Each row has a class, written as a number after it.
[  25 -190    8  -91 -153  -82  110   88   65  -36   27 -119   39   28
   56  105 -169  -51   -3  167  -31  -49   68  148   41  -90   52  -50
   68 -113  -14   32   98  -16  -31 -133]
3
[-245 -216  289   83  -89 -128  -67  -52   -4  -86   66   40  271  -44
   26  107 -205    6  -86  196 -319 -199   60  -83  -26    5  235  -92
  129 -304  -16   -6  132   78  -65  -50]
6
[ 164 -318   57  174  -11  102 -150 -234 -232  -91  -55 -241  -40 -114
  389  -61  134  -56   34 -214  483 -155   -2 -227  113  -79  353  -66
 -308 -175  -16  -35  -69   80  173 -163]
5
[ 623  -74 -258  110 -389  -51   76  -49  -33  180 -103   67  130   70
  530   26   -2  110   86 -327  394  -13 -299   30  172  -60  209  222
  -67   -5   66  -73 -220  -11  363  141]
4
[ 169  -62  -62 -173 -187  -55   85  127  154   68  -98  -44    0   80
   49  137 -152 -113   54  128  -55   67   12  118   22   11  -31  -61
  131   -5  -14  -37   58 -151   90   83]
7
[ -42 -310  200  100 -225  -58  -23  -99   32  -79  -17   17  250  -46
  113   28 -160   76  -81   90 -156 -100  104   59    2  -50  258  -30
   57 -261   14   15  153  149   -3  -77]
3
[-169  151    5  -46  231   88 -234  -96    2 -153  -79  -10 -116   30
    0 -169   80  110   -6   26   92  207  -91  -29 -112 -100  126  145
 -216   72  -78  -59  -73  294 -229   27]
6
[-105  197 -146   -7  213  125 -205   47  -16  -59    4   48 -181  -13
   76 -175  101  110  133   -7   24  179 -108  -33  -71   -3   32  183
 -225  120  -98  -72 -227  270  -99  110]
1
[ 437    3 -286  205 -338   43   57  127   55  474  -75  -13 -160 -254
   84   48  161   67  144  -74  173  382  -57   18 -116  380  240  -47
  -74  153   99 -237 -158 -126  514  249]
11
[ 435 -212   18 -108 -248  123   -3 -188 -101  206  125  -52  -25  124
   21 -182  134  -31  -88 -217  899  297  268  -81 -108 -201  142 -245
  -92  128  302    3  317 -144   91 -104]
6
[-187  234  -11  -93  261  193 -271  -45   24  -49  -79    3 -238   36
   -4 -229  132   99  110  -19  148  335  -53  -55 -152  -15   59   63
 -282  110  -56 -141  -67  173  -98  117]
9
[-120  -59  -79 -103  -59  -81   48   82  -23  -37  127  -72   -1  -64
 -109  171 -135   14   25  201 -100   -7 -196  -65  128   86 -285  -44
  100   24  -70  -76    9  -22   24   -5]
4
[-172 -258  253   83 -139 -111  -69  -89   10 -126   14  -33  254  -48
   79  102 -220   19 -111  199 -294 -195   82   -7   26  -98  329  -92
   84 -309    4   10  135  118  -84 -106]
3
[-135  -39  -60  -44   -8 -137   64   98  -11  -64  124  -33   27  -60
 -135  171 -148   -7   39  175 -186   -1 -146  -37  123  165 -255  -40
  124  -60 -102  -10  -57   74   47   58]
0
[  60 -114   -1 -179  -69  -31  113   86   77 -107  -65  -66   -8  120
  -67   30 -161 -208  -59  152   30   31  191  126  136 -144 -195 -209
  168 -115  -78  103  220  -78    3 -151]
9
[-185  -77  -45  -68  -22 -110    4   37  -42 -101  113  -37   11  -72
 -126  181 -182   34   20  191 -205    7 -207  -70  184  155 -341  -48
  128  -83 -131  -16  -34   44   26   62]
1
[-100 -291  206   72 -245  -84  -40 -120   63 -110  -52  -16  205  -28
  129   74 -196   32  -77  151 -218  -86   66   82  -17   25  294  -96
  108 -320   -2   49   93  101   25   45]
8
[  36 -178   54 -161  -35   15   67  186   30   35   21 -128  -54   57
  -50   74 -146 -196  126  156   21    7  174   56   74  -14 -123 -228
   59  -98  -99  -16  159 -173  106  -83]
0
[-183 -119  179 -155    6  -54   16   85   57   34  -35  -28   65   61
  -60   65 -179 -125   47  129  -39    3   56  -65   34  -24 -178  -92
  131 -177 -122  -61  263 -134  -21  -27]
4
[ 229  -27 -145  392 -286  -30  144  170  126  581  310  -99  194 -174
  243  182  -48  122  167 -212  271 -126  -77  -34 -168  259  155  263
  -29   -5  218 -254  -23  -33  353  156]
7
[  -4  -19  -37 -127  202   55  -31  213  118    8  314 -176 -150   26
   -2   17   15 -219  144  192  330  -78  292  -58 -266    0  238 -322
 -206   99  -71   50  -39   -6   57  -37]
0
[-202   -7  154  -93   44   98 -140  -52  -98 -205  -82  -55  -45   -5
   11   11  -71  -50  -96  209 -210  -89   84  -42   66  -56  -22 -295
   12 -124  -18   78   32 -128  -69 -110]
9
[-197 -213  220   80 -195 -119  -71 -103   26 -114   10   19  255  -38
  122   81 -213   82 -102  133 -278 -191   20    2  -24  -28  250   -9
  120 -348   27   13  127   97  -77   -2]
0
[ -61 -104   36  -76  -92  221  -63  -68  -76 -196 -182 -174 -112    8
   41  -83   58 -112 -152  163   -7  -99  170   35   15 -230  150 -364
  -61  -60   61   80   37  -89  -96 -274]
3
[  -2 -120  -13 -193  104  -62   -7  170   23  -26   92  -32 -111   52
  -19   66 -156 -113  138  212   25   15    7  -41  109   -2 -175  -86
   96   71 -194  -28   65  -62   11  -41]
3
[-119  -45  148  -31  -18  101 -113 -177 -135 -171  -32  -73 -122   63
   -5  -55  -13    9  -75   39   26  -29    5  -45   97   55 -198 -234
   56  -98  -13   72   60 -185  -11  -41]
0
[ 101   68 -227  -22 -198   46  259  199  113  148   30   36   -9   38
  -19   66    5 -215   28   36  -70 -152   66  184   62  -10 -218    8
  150 -141   46  102 -184  -85    8  -21]
3
[  46   44 -197   -8 -138  -18  284  161   43  163   93  149    4   48
  -68   70   12 -212   19  -34  -53 -136   44   91   81   28 -267   43
  191 -121  -12  122 -114 -126   79   -2]
1
[-233  -50   10  -79   42 -134    3   85  -40  -97  112  -33   59  -98
 -146  234 -196   34   35  233 -327  -72 -200  -95  157  136 -256  -43
  117  -64 -114  -47  -43   15  -18   26]
1
[ 340 -130   54   -6   32   27   57  -25 -196  -51   91  -79  213  -89
  -36  -46  222 -131 -217 -136  331 -384  297 -113 -101 -299 -110  -14
  -67  225  100  103  224  -41 -299 -494]
10
[-147 -241  194  104 -128 -105  -51  -48   21 -117    5   18  252  -35
  166   56 -212   57  -63  102 -272 -160   75   37  -13  -47  308  -13
   70 -301  -19   36   79  177  -23  -25]
9
[ 143   32  -40    4  -51   -3  152  -19  -43   93   38  111  100   76
   82  -58   52  -95  -62 -248   92 -139   69  166   17 -148 -110  248
    9 -125    9  173  -49    9 -112 -121]
2
[-173  191  -91  -49  213   90 -250  -85  -34 -129   39    7 -190    4
   55 -183   66  110   59   14   77  187 -188  -75  -44  -54   45  190
 -205   76  -95 -102 -117  272 -147   62]
8
[ 629 -135 -236  259 -598  -76  110 -339   16  249 -110    4   33   50
  172  184   39    3 -112 -199  536  240 -369  -87   95  183 -134  148
  164  253    6 -202  204 -170  617  308]
3
[-103 -104  257 -131  -22   52 -170 -170 -122 -222 -125  -93   62   79
   91  -28 -102   23 -176  150  -71  -79  101   17   15 -261  237 -200
  -56 -108   67   66  125  -53 -212 -262]
6
[-140  157  -25  -70  198  142 -262 -101   13  -80  -58   -2 -176   47
   63 -200   52  120   71  -75  159  261 -113  -77  -54  -36   54  135
 -239   16  -44 -108  -98  233 -116  121]
6
[ -53  -72   -6 -165  -37  -40   32   30   55  -78  -39  -76  -62  118
  -43   12 -212 -145    6  134  -41   20   30   85  127 -125 -219  -61
  138 -162 -135   45  138  -68  -74  -60]
9
[ 249 -263 -164  241 -287  -34  198  208  -83  385  340   79   17  -12
  238  188  -91  216  322 -172  245  -32 -151   69  167  366 -251  170
   73   78   29  -48 -250  -59  522  376]
8
[-103  255  -38  -11  167  114 -205  -66   49  -34  -93   73 -118   54
    7 -180   98  111   57  -33  103  320 -119  -20 -132  -28  140  188
 -213   95  -41 -132  -62  232  -85  174]
5
[-176  -43  136  -71   28  147 -155 -161 -117 -204  -86 -127  -78   59
   65  -45  -49    4  -88  171  -29  -93  -53  -31  140 -133  -22 -233
    6  -52   17   31    7 -129 -129 -102]
10
[-134  -66 -104 -105  -41  -64   52   87  -10  -57  100  -71  -60  -35
 -136  157 -154  -17   42  195 -150   54 -188  -35  191  146 -347  -82
  123  -29  -79  -21  -22  -27   53   56]
10
[ -67 -299  208   76 -197  -57  -38  -94    7 -124  -55  -23  221  -28
  103   26 -156   32 -101  117 -184 -108  103   88  -16  -55  228  -40
   83 -291   -1   64  127  119  -82  -54]
6
[  21 -104  -48 -106  -80  -12  117  244   82   25   -9  -45   27   27
   55   41 -154 -105   88  162  -99   -6   74  130   29  -41  -84  -35
  106  -29  -57   16   21   14  -18  -43]
2
[-148 -130   83 -172   82  -21   27  131   59  -44  -24  -91 -108   82
  -73   24 -181 -165  112  157  -83   33  114   41  136  -30 -149 -156
   55 -191 -132   59  139 -120   -7  -53]
8
[-160 -220  257   93 -122 -117  -16  -86   20 -110   23   38  309  -10
   61   75 -219   66  -94  135 -232 -159  106   30  -28  -98  288  -13
   81 -288    3   42  171  132  -73  -80]
1
[-171  229  -31  -43  240   75 -272 -149   16 -150  -28   69 -150   48
   55 -204   96  105   28  -33  114  228 -135  -84 -101  -40  163  167
 -230   45  -86  -78 -134  306 -135  128]
5
[-172  -68   -9  -64  -42  -98   22   51  -29  -23  132  -43   10  -88
 -138  205 -169   38   36  192 -193    3 -209  -69  134  166 -294  -47
  136  -36  -96  -73  -15  -16   67   88]
2
[-193  210   10  -56  278   28 -230  -32  -52 -116   12   76  -64   -1
  -13  -94   39   95   27   47  -40  138 -105 -127  -50  -64   76  141
 -167   83  -69  -68 -100  230 -200   42]
1
[ 101   31 -130  -52  -41   17  206  181   -4  102   43   97   12  -20
    7   66   47 -150   21  -58 -162 -261   51   73   13    0 -155   76
   93   -5   15   93 -152 -167  -24  -66]
6
[ -96 -199   94 -159   24  -59   66  138   24  -19   37   -2  -31   61
 -102  152 -188 -174  133  218 -109  -67    1  -85  130   78 -189 -210
  142 -106 -195   -6   77 -200  130   32]
6
[-111 -105  -34  -24  -97 -115   84   81  -29  -47   76  -51   28 -116
 -127  197 -181   69   37  153 -247   56 -139   -5  134  242 -256  -50
  106 -106  -77    8  -96   26   70  114]
4
[  81 -139   20 -175 -100 -100   25  -10   34  -71 -116    7   55   73
   25   80 -211  -45  -20   94  -32   61  -50   43  184 -150  -60    8
  117 -124 -115  -17  201  -60   36  -41]
11
[ 348  -69  150  350  -42   31  -21 -150 -251  122   83 -202  -49   22
   35 -150   45  -30 -130 -312  483   88  299  -51  -36  -81   87   93
 -126 -121  119  111  255 -101 -164 -280]
3
[-173 -237  192   17 -182  -57  -12  -50   85 -139  -49   -9  191  -15
   76   31 -199   22  -73  197 -267 -108  138   79  -20  -67  283 -129
   85 -301   -1   38  103  103  -35  -37]
4
[ 140  -13 -200  -38 -124   59  184  195  -37   80   29  108  -23   -8
  124   30   38 -144   36  -82 -112 -213   36   91   75   24 -178   21
  109  -53   16  125 -204 -136   48  -39]
9
[-189  -14   39  -69  -15   77 -176 -143  -85 -168  -10  -24 -109   37
  -48   20  -54  -66  -88  288  -94  -32  -85 -174   96  -51  -41 -317
   49   67  -68  -27   29  -96   50  -67]
1
[ -83 -115   60 -167   43  -55  -13   15   49 -111  -33  -60 -106  184
  -15  -83 -173 -199   41  143  108  150   63    2  176 -118 -104 -147
  126 -146 -156   -3  197    3  -15  -62]
5
[-208   34   58   96  172 -189 -184  -80  -53   52  293  157  -70    9
 -228  157  -45 -140  124  240  141  115 -437 -620  187  364 -301 -129
  217  142 -293 -353  123  -47  316  212]
5
[ -22  -84   99 -136    4  -79   22   -1  -33  -73  -68  -16  -10  102
   11   -9 -118 -124  -19   27  -19   -5   79   -1  115 -126 -157  -16
  124 -141  -53   91  196 -115  -83  -72]
2
[ 264  -54 -137   25 -202  -24  296  117  -33  102   -4  136  186  -76
   89   23   58  -79  -53 -169  -90 -250  193  232   16  -56  -95  211
   62 -115  104  216 -166   17  -62 -126]
5
[-174  -59  -23  -66  -42  -91    4   11  -46  -97   57  -49   14  -77
 -108  139 -181   50   18  150 -207   73 -181  -33  159  147 -231  -21
   74 -138  -76  -15  -60   80    7   86]
5
[ 335 -145  262  297 -148  -35  -97 -212 -326  -79 -240  251  453  -66
  307  -97  104  132 -228 -397  -93 -194   48 -138  -75 -107   56  302
   50  -29  -41  111  320   18    5    0]
1
[  -7    9   44  -32 -146  114  -69 -129  -45 -112 -105  -99  -48   26
   18  -20   -3  -23 -134   85   -7  -99   41    0   12 -157   -3 -154
   20  -69   94   19  106 -159  -65 -149]
2
[-174 -205  237   49 -130 -121  -46  -69   31  -90   69   10  232   -6
   12   49 -210    7 -103  160 -197 -108   89  -18  -33  -28  176  -76
  123 -265   -9   16  206  109  -85  -94]
8
[ 333  -21 -221   21 -160  -46   63   20   70  158   19  -13  -50 -159
   57  145   86   77   37  100  111  -12 -127  -58 -126   96  276  -87
   26  479  -13 -287  -94  -69  383   55]
1
[ 325  -53 -312  -24 -274   21  332  131   45  185  -41  167   37   39
   96  -10  111 -148   -6 -187   74  -74   61  281   43  -55 -177  178
   94    6    3  174 -136  -35  133  -63]
1
[-174  -90  -15  -74   13  -83   -2   79  -74  -74  115  -70   -3  -84
 -111  179 -145   25   32  204 -188  -19 -195  -89  145  150 -263  -90
  110  -10 -107  -43  -44   -3   10   16]
11
[-127 -293  217  112 -169 -106  -43  -96    5 -100   39   -8  241  -28
  118   34 -212   36  -71  109 -219 -129  127   34    9  -39  290  -39
   70 -361    6   86   99  159  -48  -40]
7
[-219  238  -75  -87  228  138 -224  -70   55 -109  -73  -39 -213   23
  -45 -173   88   84   82   36   85  269 -146  -41  -69  -29   -7  105
 -230   79  -86 -151  -70  232  -91   93]
0
[ -17 -122  -64 -153 -121   45   95  144  132  -19 -155  -66  -81  123
   49  -12 -154 -136   88  130  -11   48   83  170  135  -86 -214  -96
  126 -144  -97   40  111  -79   75   37]
0
[-185  -62  -60  -35  -15 -117   19   39  -44  -66  101  -89  -29  -92
 -128  198 -183   24   28  187 -166   58 -209  -68  172  170 -273  -56
  116  -87 -116  -62  -51   57   75   79]
9
[-130  -26  -99  -92  -70 -137   23   58    0  -48   96   -9    7  -46
  -95  159 -154    2    9  191 -168   44 -230  -88  158  106 -235  -21
  122  -43  -72  -47  -44   37   18   64]
4
[-137 -233  202   37 -149 -111  -37  -92   46 -115  -29   34  212   -2
   55   68 -176   21  -79  180 -225 -121   80   32   11  -49  248  -96
  114 -246    5   52  132   79  -12   -8]
0
[ 262   85 -189   41 -190   -7  281  224   35  294    8  202   61   25
   28   -2  109 -126   66 -214   -2   -7   81  146  -50   96 -221  214
  145   -2   58   47  -70 -117   89   51]
1
[-189 -263  205   41 -164  -28  -44  -58   53  -98  -19  -16  187  -15
  125   41 -193    5  -56  135 -187 -117  110   41   -3  -31  280 -124
   71 -339   15   32  109   90    0   -4]
5
[  -5  -91  130   45  -22   28 -152 -224 -233 -259 -110  -66   44  -62
   35  -30    2   -3 -240  106    0  -97   60  -91  120 -112   14 -185
   38  -80    4  136   46   38 -155 -226]
0
[ -63  -22  114  -91  -29   24  -85 -152  -84 -241  -73   -7   30   57
   52   22 -117   16 -197  156  -61  -95   43  -10   92 -160   79 -214
   51  -63   42  121   20  -51 -131 -165]
9
[ -61  -36  123  -68  -51   82 -102 -175  -90 -143  -54  -24  -16   29
    0  -11  -57   -6  -91   91  -94  -45   23  -32   85  -84  -21 -188
  -37  -86  -12   52   75 -113   30  -89]
3
[ -45 -300  -70  -77 -117  124  154   75  100  -68  -67 -252  -67  -31
  -48   81   95  -98  -63  265  338 -118   92   83  -96 -193  189 -410
   20  139  -71  -72  234  -91  204 -268]
11
